[[128 138 132 116 130 127 131 141 110 140 123 124 122 127]
 [124 141 134 123 116 130 123 135 115 119 121 119 130 131]
 [137 137 143 136 126 127 117 125 123 125 126 123 129 145]
 [120 129 128 133 111 131 122 122 135 104 126 122 137 127]
 [123 114 110 117 137 126 144 133 133 139 131 134 125 110]
 [135 143 145 148 125 132 108 114 133 133 134 138 122 142]] --> 143

[[121 141 132 132 133 121 132 126 126 136 121 130 124 124]
 [133 123 132 135 123 120 129 127 119 123 132 144 132 123]
 [131 125 130 128 125 121 132 131 120 122 141 139 126 130]
 [123 135 119 137 122 114 145 138 127 127 129 127 132 128]
 [120 132 118 146 122 118 136 133 124 133 133 127 126 126]
 [129 132 132 133 148 128 128 125 121 137 134 121 113 132]
 [128 137 139 127 125 127 125 129 125 128 113 142 134 123]
 [142 122 138 127 141 133 125 131 122 130 125 128 128 122]
 [122 127 121 150 131 120 128 124 117 137 140 126 117 127]] --> 127

[[144 137 145 124 104 107 106]
 [125 125 125 130 125 123 125]
 [122 118 122 137 127 125 127]
 [136 134 136 125 114 114 115]
 [132 132 132 125 117 117 118]
 [126 133 127 121 124 120 124]
 [109 114 108 137 141 136 140]
 [118 125 119 126 132 126 131]
 [104 105 102 146 146 141 146]
 [117 121 116 132 133 129 133]
 [103 112 103 135 147 139 146]] --> 112

[[139 136 136 140 122 127]
 [142 151 124 123 116 142]
 [132 137 140 133 121 123]
 [134 122 149 154 131 111]
 [135 138 130 125 135 134]] --> 138

[[127 119 125 133 141 124 144 124 132 120 132]
 [129 126 116 122 139 122 152 130 136 112 129]
 [126 121 137 140 130 130 120 122 124 136 132]
 [128 127 126 127 130 127 132 128 130 125 128]
 [129 126 116 122 139 123 152 130 136 112 129]
 [127 122 132 136 133 129 129 123 127 130 131]
 [127 117 128 136 142 126 142 122 131 122 134]
 [129 128 118 122 134 124 144 131 134 116 127]
 [126 118 134 141 137 128 130 121 127 131 133]
 [125 107 127 145 155 123 157 117 134 117 139]] --> 107

[[128 126 116 139 124 134 127 128 135 142 135 121 127 121]
 [127 135 126 131 130 128 125 128 149 131 126 121 129 123]
 [137 132 123 132 129 121 131 126 122 125 117 132 128 117]
 [127 124 119 145 124 144 128 124 127 129 125 131 131 122]
 [129 132 123 138 121 138 135 131 138 133 125 125 125 128]
 [128 126 124 130 135 142 124 116 134 132 126 121 130 134]
 [125 138 135 137 128 125 136 131 136 127 139 129 129 119]
 [127 140 128 129 130 118 125 129 117 126 120 121 120 125]
 [124 132 127 131 125 133 130 130 129 134 128 130 120 135]] --> 132

[[113 133 116 130 153 124 126 145 122 122 128 131 132 138 124]
 [106 134 111 134 149 126 125 151 128 121 125 137 127 131 118]
 [106 139 110 106 144 123 127 144 134 107 126 133 145 129 135]
 [103 139 112 107 146 122 123 145 133 108 126 135 143 130 132]
 [112 131 114 133 151 126 126 147 123 123 128 134 128 135 120]] --> 131

[[137 130 127 126 123 122 124 124 125 122 122 122 124 119]
 [131 137 131 126 123 122 112 116 116 126 118 125 117 151]
 [119 126 130 131 133 134 132 132 131 134 134 134 132 136]
 [138 129 126 126 124 123 125 125 125 122 123 123 125 115]
 [137 130 127 126 123 123 125 124 125 122 123 123 124 117]
 [119 126 129 130 133 134 131 131 131 134 133 134 132 140]
 [137 130 127 126 123 123 125 124 125 122 123 123 124 116]
 [137 130 127 126 123 122 125 124 125 122 122 122 124 119]
 [125 118 125 130 134 134 145 141 141 130 140 132 140 103]
 [119 126 129 130 133 134 132 132 131 134 134 134 132 136]] --> 126

[[128 126 129 136 125 124 132 126 128 128 124 114]
 [135 118 128 106 117 128 134 125 128 127 132 138]
 [130 131 128 140 120 133 125 129 126 132 127 111]
 [116 128 127 126 135 129 122 127 128 134 132 128]
 [120 144 127 133 128 131 120 141 130 128 128 128]
 [128 117 128 132 138 119 125 129 127 136 130 136]
 [136 144 129 133 114 122 128 128 128 133 135 117]
 [138 126 127 108 118 126 133 126 128 128 125 110]
 [130 129 128 122 131 125 131 127 129 125 128 132]
 [141 131 127 123 134 131 121 127 128 127 136 132]
 [134 121 128 129 133 120 125 125 128 133 134 123]
 [132 128 128 117 128 122 128 128 129 129 130 132]] --> 128
---
[[115 141 142 114]
 [115 141 141 114]
 [151 103 103 153]] -> 151

[[132 118 123 146 143 120 124]
 [115 112 145 129 126 120 105]
 [123 121 129 121 146 125 118]] -> 123

[[150 123 149 118 144 139 132]
 [124 137 130 115 118 145 148]
 [119 121 121 118 142 129 123]] -> 119

[[143 128 131 146]
 [125 133 127 105]
 [149 136 131 119]] -> 149

[[127 126 137 126 126 125]
 [127 105 129 122 111 107]
 [139 118 115 136 119 118]] -> 139

[[120 124 133 111]
 [117 152 137 122]
 [125 126 113 123]] -> 125

[[156 110 130 112 131]
 [119 136 126 138 130]
 [107 113 128 138 130]] -> 107

[[126 129 122 129 131 125 126]
 [127 153 129 112 158 132 139]
 [130 116 130 132 106 117 120]] -> 130

[[136 127 124 133 128 113]
 [104 143 143 122 127 121]
 [130 131 112 127 139 138]] -> 130
---
[[133 109 116 135 119 119]
 [133 109 116 137 120 120]
 [103 107 142 144 149 149]] gives 120

[[136 127 106 139]
 [124 139 110 125]] gives 125

[[132 135 130 115 134 127 150]
 [122 124 132 129 126 132 126]] gives 126

[[129 132 118 127 137 148 124]
 [140 130 111 118 107 121 131]] gives 131

[[141 141 104 138]
 [139 110 141 140]
 [121 142 127 129]] gives 140

[[110 126 113 147]
 [112 136 112 100]
 [116 139 123 142]] gives 100

[[155 130 108 132]
 [152 112 124  99]] gives 99
---
array([128, 155, 132, 129]) result: 155, 132

array([157, 144, 147, 142]) result: 157, 147

array([[130, 141, 106, 153, 109, 140, 119],
       [124, 116, 142, 132, 131, 121, 135]]) result: 153, 142

array([150, 147, 123, 153]) result: 153, 150

array([104, 132, 145, 113]) result: 145, 132

array([124, 126, 129, 112, 128, 103, 120]) result: 129, 128

array([121, 128, 147, 122, 132, 101, 157]) result: 157, 147

array([117, 112, 113, 141, 100]) result: 141, 117
---
[[110 141 150 143 141]
 [113 139 145 146 140]
 [101 141 140 139 137]] -> 150

[[123 125 114 146 101 135 127]
 [105 122 127 127  99 156 132]
 [142 126 141 127 101 131 136]] -> 114

[[129 121 127 134 126]
 [127 126 128 128 127]
 [124 121 130 128 106]] -> 127

[[137 126 133 109 119 121]
 [131 127 133 110 110 116]
 [117 119 131 123  99 108]] -> 133

[[133 140 122 111 105]
 [148 120 119 125 113]
 [123 133 117 110 117]] -> 122

[[135 125 135 139 129 135 124]
 [134 100 141 133 132 130 126]
 [117 128 139 125 122 128 135]] -> 135

[[136 115 136 116 119]
 [114 149 107 150 137]
 [138 114 142 114 138]] -> 136

[[152 136 141 142 147 146]
 [142 142 144 141 135 143]
 [143 137 135 136 146 141]] -> 141

[[127  99 119 105 129 130]
 [155  98 132 122 121 131]
 [101 122 112 118 143 114]] -> 119

[[139 133 127 135 123 132 155]
 [121 106 109 143 118 108 151]
 [140 136 142 120 138 140 136]] -> 127
---
[[133 148 149 116 132 124 132]
 [125 150 142 122  99 142 113]
 [121 123 115 150 102 155 156]] out 121

[[139 133 132 119 132 126]
 [139 127 111 131 114 155]
 [150 102 138 120 136 117]] out 150

[[131 126 119 112 114]
 [124 128 131 106 130]
 [136 136 146 126 144]] out 136

[[128 117 136 127 120 127]
 [142 151 128 105 128 152]
 [123 113 130 145 132 112]] out 123

[[131 115 118 135 117]
 [139 110 123 131 146]
 [116 107 125 135 113]] out 116

[[141 128 123 133 137]
 [136 113 125 127 116]
 [105 149 145 131 136]] out 105

[[117 129 123 123 101]
 [103 130 122 120 122]
 [109 133 135 129 119]] out 109
---
[148 143 136 154] yields 154, 148

[130 109 154 121 110 105 156] yields 156, 154

[107 139 156 113 138] yields 156, 139

[[137 121 128  99 145]
 [134 121 123  98 142]
 [143 124 131 107 151]] yields 151, 145

[106 120 100 157 118 147] yields 157, 147

[127 131 137 145 128 156] yields 156, 145

[128 129 113 122 130 153] yields 153, 130

[138 150 148 140 121] yields 150, 148

[137 130 141 106 126] yields 141, 137
---
[151 125 105 125 134 104] => 151, 104

[113 124 129 125 105 115 116] => 129, 105

[[126 121 122 140 111 118]
 [124 143 149 116 128 100]] => 149, 100

[[146 143 113 141]
 [152 116 109 135]] => 152, 109

[104 128 127 127 127 138] => 138, 104

[[153 147 138 123 137]
 [127 123 105 109 120]] => 153, 105

[[131 105 144 133]
 [103 105 113 126]] => 144, 103
---
[[133 108 129 131 122 124]
 [116 149 130 128 132 125]
 [150 114 128 128 128 110]]	133, 110

[[137 128 125 130 137 121 120]
 [139 105 134 130 134 121 122]
 [128 136 125 130 125 121 120]]	137, 120

[146 128 114 138 154 124]	146, 124

[110 148 108 100 128 152]	110, 152

[[109 130 126 147 128 148 153]
 [122 138 134 119 123 136 130]
 [127 138 123 114 125 132 122]]	109, 122

[[116 154 142 131 106 135 151]
 [100 111 123 149 104 119 141]
 [122 147 130 133 123 132 142]]	116, 142

[[129 121 133 123 148 137]
 [154 116 134 126 140 119]]	129, 119

[[125 128 123 138 133 122]
 [130 128 130 151 135 138]
 [129 129 128 144 137 128]]	125, 128

[140 133 104 135]	140, 135
---
[110 108 102 150] 108

[[132 140 132 151 137 128]
 [134 114 126 115 116 135]] 140

[[143 111 152 149]
 [134 119 139 133]
 [102 147 115 138]] 111

[132  99 123 138 116 130] 99

[139 120 125 140 151 138] 120

[153 125  98 157] 125

[134 101  99 111] 101
